Below is a small trained network, with its code and all its weights. Each question gives an input and a class and asks what happens when units are switched off, that is, made to give their printed mean instead of their output.

import numpy as np


def w(rows, s, z=0):
    codes = np.array(rows[::2]) - 128.0
    scale = np.full(codes.shape[1], s)
    scale[-1] = z or s
    return codes * scale


def f(y):
    return y / 2 * (1 + np.tanh(0.7978845608 * (y + 0.044715 * y**3)))


def log_softmax(a):
    a = a - a.max(-1, keepdims=True)
    return a - np.log(np.exp(a).sum(-1, keepdims=True))


def net(x, mask):
    res = np.array(x, float).reshape(1, 5) / 4 @ E
    y = f(res @ A[0][:, :-1].T + A[0][:, -1])
    res = res + np.where(mask, y, B[0][:, -1]) @ B[0][:, :-1]
    return log_softmax(res[-1] @ U[:, :-1].T + U[:, -1])


A, B = {}, {}
E = w([
[126,159,183,127,255,68,140],'x0',
[26,104,185,143,112,193,25],'x1',
[178,182,240,121,106,209,107],'x2',
[146,59,137,35,180,193,145],'x3',
[137,119,137,134,127,123,125],'x4',
],0.0099)
A[0] = w([
[109,167,129,224,76,108,120,131],'neuron 0',
[120,82,128,73,158,159,124,129],'neuron 1',
[98,155,77,100,81,166,133,247],'neuron 2',
[156,87,98,91,172,204,100,141],'neuron 3',
[142,72,76,97,2,163,129,100],'neuron 4',
[64,128,180,146,227,114,104,109],'neuron 5',
[131,104,111,62,159,144,116,99],'neuron 6',
[158,93,119,53,145,153,98,116],'neuron 7',
[199,159,37,119,112,154,212,110],'neuron 8',
[218,185,127,50,93,64,136,106],'neuron 9',
[140,71,110,81,146,194,173,126],'neuron 10',
[68,126,95,105,220,40,127,159],'neuron 11',
[123,32,79,116,123,66,112,125],'neuron 12',
[35,102,163,130,103,127,62,118],'neuron 13',
[87,105,87,158,138,187,63,188],'neuron 14',
[157,154,154,85,122,62,163,94],'neuron 15',
[150,108,102,155,50,135,51,127],'neuron 16',
[59,70,102,112,136,62,117,128],'neuron 17',
[176,158,202,99,112,140,113,122],'neuron 18',
[150,102,81,154,57,177,108,96],'neuron 19',
],0.0094,0.011)
B[0] = w([
[181,217,63,179,67,57,123,208],'neuron 0',
[166,163,72,212,42,61,63,174],'neuron 1',
[202,86,154,119,165,101,213,251],'neuron 2',
[160,186,136,157,90,75,123,190],'neuron 3',
[58,88,205,27,221,35,100,210],'neuron 4',
[116,61,151,134,223,98,126,205],'neuron 5',
[145,214,114,120,108,99,62,153],'neuron 6',
[125,208,3,196,77,79,110,169],'neuron 7',
[95,63,10,129,137,204,124,235],'neuron 8',
[90,89,23,129,192,213,64,203],'neuron 9',
[144,149,77,195,104,32,118,193],'neuron 10',
[149,116,151,86,112,108,152,254],'neuron 11',
[117,175,150,70,51,197,165,199],'neuron 12',
[127,58,22,200,130,183,101,201],'neuron 13',
[178,71,130,198,121,192,178,211],'neuron 14',
[45,76,60,139,183,141,106,166],'neuron 15',
[111,90,114,140,184,97,120,181],'neuron 16',
[63,188,221,41,8,201,166,196],'neuron 17',
[70,215,214,60,71,184,189,185],'neuron 18',
[30,136,214,55,188,56,96,171],'neuron 19',
],0.0065,0.0096)
U = w([
[128,213,80,195,59,2,52,97],'0',
[63,98,188,48,248,34,71,90],'1',
[103,54,64,157,144,250,74,71],'2',
[85,204,195,38,17,227,187,96],'3',
[191,101,156,145,122,117,186,255],'4',
],0.0083,0.0085)

Each question gives the input, the list of numbers given to net, and the class t.
The units are the neurons (one row each of A and B). Each row of codes is followed by its name. A weight is (code - 128) times the scale printed after its matrix; where a second scale follows, it is the last column's (A, B and U).
mask holds one flag per neuron, in row order. A switched-off neuron (its flag False) gives its mean, the last column of its row in B, instead of its output. The means were averaged over made-up inputs and are rounded, as every weight is.
A unit's drop is (log p(t) with every unit on - log p(t) with that unit switched off) / (log p(t) with every unit on - log p(t) with every unit switched off).
The circuit of an input: a set's keep is (log p(t) with only the set's units on - log p(t) with every unit switched off) / (log p(t) with every unit on - log p(t) with every unit switched off). Starting from the 12 units with the biggest drops (on a tie, the unit counted first), units are removed one at a time, each time the one whose removal leaves the highest keep (on an exact tie, the one counted first), for as long as the keep stays at least 0.8.
units of the circuit, in order: the units of the circuit, biggest drop first
most important unit: the unit with the biggest drop
k most important neurons: the k neurons with the biggest drops, biggest first
drop of u: that unit's drop, to one decimal
input [4,-8,7,8,-2], class 0: most important unit => neuron 10
input [8,0,4,-7,-1], class 1: 3 most important neurons => (neuron 5; neuron 1; neuron 7)
input [0,7,0,7,1], class 0: units of the circuit, in order => (neuron 1; neuron 3)
input [0,-3,-5,3,-5], class 3: units of the circuit, in order => (neuron 12; neuron 17)
input [4,-8,7,-5,2], class 2: units of the circuit, in order => (neuron 9; neuron 15)
input [-7,0,2,-5,-3], class 1: units of the circuit, in order => (neuron 4; neuron 19)
input [4,5,3,-4,4], class 2: 3 most important neurons => (neuron 13; neuron 4; neuron 2)
input [0,-2,6,6,-2], class 0: units of the circuit, in order => (neuron 10; neuron 7; neuron 1)
input [-6,-8,2,-5,7], class 2: 2 most important neurons => (neuron 8; neuron 9)
input [-5,1,-7,2,5], class 3: 3 most important neurons => (neuron 12; neuron 17; neuron 5)
input [3,3,-6,-2,4], class 3: units of the circuit, in order => (neuron 17; neuron 12)
input [-7,8,6,-7,0], class 2: 2 most important neurons => (neuron 13; neuron 14)
input [7,0,4,8,7], class 0: 2 most important neurons => (neuron 1; neuron 7)
input [-5,6,4,-5,-8], class 4: most important unit => neuron 2
input [4,8,-1,8,-1], class 0: 2 most important neurons => (neuron 1; neuron 3)
input [-3,4,1,-2,5], class 4: 3 most important neurons => (neuron 8; neuron 9; neuron 2)
input [-6,-8,-5,6,0], class 2: 3 most important neurons => (neuron 8; neuron 9; neuron 0)
input [-4,-8,-8,3,3], class 2: 3 most important neurons => (neuron 8; neuron 9; neuron 18)
input [6,-7,7,2,0], class 2: 2 most important neurons => (neuron 9; neuron 15)
input [6,-4,2,1,2], class 1: most important unit => neuron 14
input [-1,-2,-8,1,3], class 3: drop of neuron 17 => 0.1
